W = [[133, 136, 131, 133, 132, 127, 129, 129, 126, 120, 132, 132, 125, 125, 127, 123], [133, 130, 132, 126, 130, 127, 131, 129, 123, 124, 130, 131, 126, 127, 120, 125], [133, 134, 127, 127, 129, 128, 128, 129, 122, 121, 129, 132, 126, 119, 131, 126], [143, 135, 126, 140, 144, 119, 127, 117, 135, 107, 139, 119, 135, 125, 130, 117], [138, 135, 134, 130, 137, 127, 133, 129, 122, 120, 129, 128, 129, 124, 126, 125], [141, 129, 133, 121, 143, 120, 136, 133, 124, 100, 140, 117, 134, 133, 129, 124], [129, 124, 118, 121, 123, 118, 136, 134, 138, 114, 140, 125, 125, 111, 130, 115], [133, 135, 128, 128, 137, 128, 133, 125, 123, 123, 136, 132, 125, 125, 138, 125], [132, 131, 134, 134, 131, 128, 133, 127, 121, 122, 132, 131, 125, 121, 136, 126], [131, 134, 140, 133, 132, 119, 128, 114, 121, 111, 129, 136, 125, 114, 124, 126]]
W[0][-16] = 133
W[-10][11] = 132
W[2][-12] = 129
W[-5][14] = 129
W[:, 3] = [133, 126, 127, 140, 130, 121, 121, 128, 134, 133]
W[4][-16] = 138
W[-1][2] = 140
W[-4][13] = 111
W[-5][-10] = 136
W[-2][1] = 131
W[-4][-8] = 138
W[:, 5] = [127, 127, 128, 119, 127, 120, 118, 128, 128, 119]
W[:, -9] = [129, 129, 129, 117, 129, 133, 134, 125, 127, 114]
W[1][-6] = 130
W[9][-7] = 111
W[8][11] = 131
W[-7][15] = 117
W[6] = [129, 124, 118, 121, 123, 118, 136, 134, 138, 114, 140, 125, 125, 111, 130, 115]
W[:, -15] = [136, 130, 134, 135, 135, 129, 124, 135, 131, 134]
W[-5][-8] = 124
W[-4][-6] = 140
W[-10][-12] = 132
W[0][-9] = 129
W[7][-11] = 128
W[-5][-3] = 133
W[7][6] = 133
W[:, 15] = [123, 125, 126, 117, 125, 124, 115, 125, 126, 126]
W[9][5] = 119
W[-10] = [133, 136, 131, 133, 132, 127, 129, 129, 126, 120, 132, 132, 125, 125, 127, 123]
W[2][15] = 126
W[-6] = [138, 135, 134, 130, 137, 127, 133, 129, 122, 120, 129, 128, 129, 124, 126, 125]
W[2][13] = 119
W[5][-7] = 100
W[8] = [132, 131, 134, 134, 131, 128, 133, 127, 121, 122, 132, 131, 125, 121, 136, 126]
W[-9][5] = 127

x =
157  135  141  132  143  135  125  119  129  124  122  133  131  135
129  133  138  135  139  130  136  137  125  140  120  136  122  120
135  125  125  130  139  127  128  129  123  120  131  130  115  129
131  129  143  125  154  129  137  132  122  128  126  120  137  132
146  128  132  123  107  127  125  139  135  125  138  133  128  131
150  133  131  127  109  128  129  120  135  141  124  126  137  128
112  140  109  126  112  123  126  134  124  129  124  125  135  128
124  122  124  134  119  125  132  122  128  126  129  122  133  130
134  101  134  133  133  129  128  146  123  124  130  128  142  110
139  116  125  126  128  130  132  137  127  128  133  126  117  117
123  118  141  124  109  133  137  113  127  128  120  117  118  133
132  120  130  122   99  124  129  129  127  120  116  127  119  119
118  131  131  129  140  129  127  115  122  131  151  126  129  140
114  138  133  125  134  132  132  116  123  127  128  128  135  130
136  134  138  133  117  137  117  114  125  130  134  129  125  125
133  141  123  132  127  127  146  138  126  131  135  130  129  136
x[0,0] = 157
x[:, 2] = [141, 138, 125, 143, 132, 131, 109, 124, 134, 125, 141, 130, 131, 133, 138, 123]
x[2] = [135, 125, 125, 130, 139, 127, 128, 129, 123, 120, 131, 130, 115, 129]
x[12,7] = 115
x[5,9] = 141
x[3,9] = 128
x[3] = [131, 129, 143, 125, 154, 129, 137, 132, 122, 128, 126, 120, 137, 132]
x[12,0] = 118
x[13,3] = 125
x[15] = [133, 141, 123, 132, 127, 127, 146, 138, 126, 131, 135, 130, 129, 136]
x[13,5] = 132
x[13,8] = 123
x[10,13] = 133
x[15,7] = 138
x[7,4] = 119
x[9,13] = 117
x[:, 7] = [119, 137, 129, 132, 139, 120, 134, 122, 146, 137, 113, 129, 115, 116, 114, 138]
x[:, 4] = [143, 139, 139, 154, 107, 109, 112, 119, 133, 128, 109, 99, 140, 134, 117, 127]
x[6,5] = 123
x[9,5] = 130
x[15,6] = 146
x[7,2] = 124
x[9,0] = 139
x[:, 1] = [135, 133, 125, 129, 128, 133, 140, 122, 101, 116, 118, 120, 131, 138, 134, 141]
x[4,6] = 125
x[6,1] = 140
x[0,9] = 124
x[8] = [134, 101, 134, 133, 133, 129, 128, 146, 123, 124, 130, 128, 142, 110]
x[0,10] = 122
x[9,12] = 117
x[4,11] = 133
x[14,11] = 129
x[13,4] = 134
x[13,1] = 138
x[1,6] = 136

grid = [146 146 136 130 138 137 128 123 136 140 137 149]
grid[0]: 146
grid[-1]: 149
grid[9]: 140
grid[7]: 123

A = 126	132	125	122	128	137	139	150
A[0]	126
A[5]	137
A[2]	125
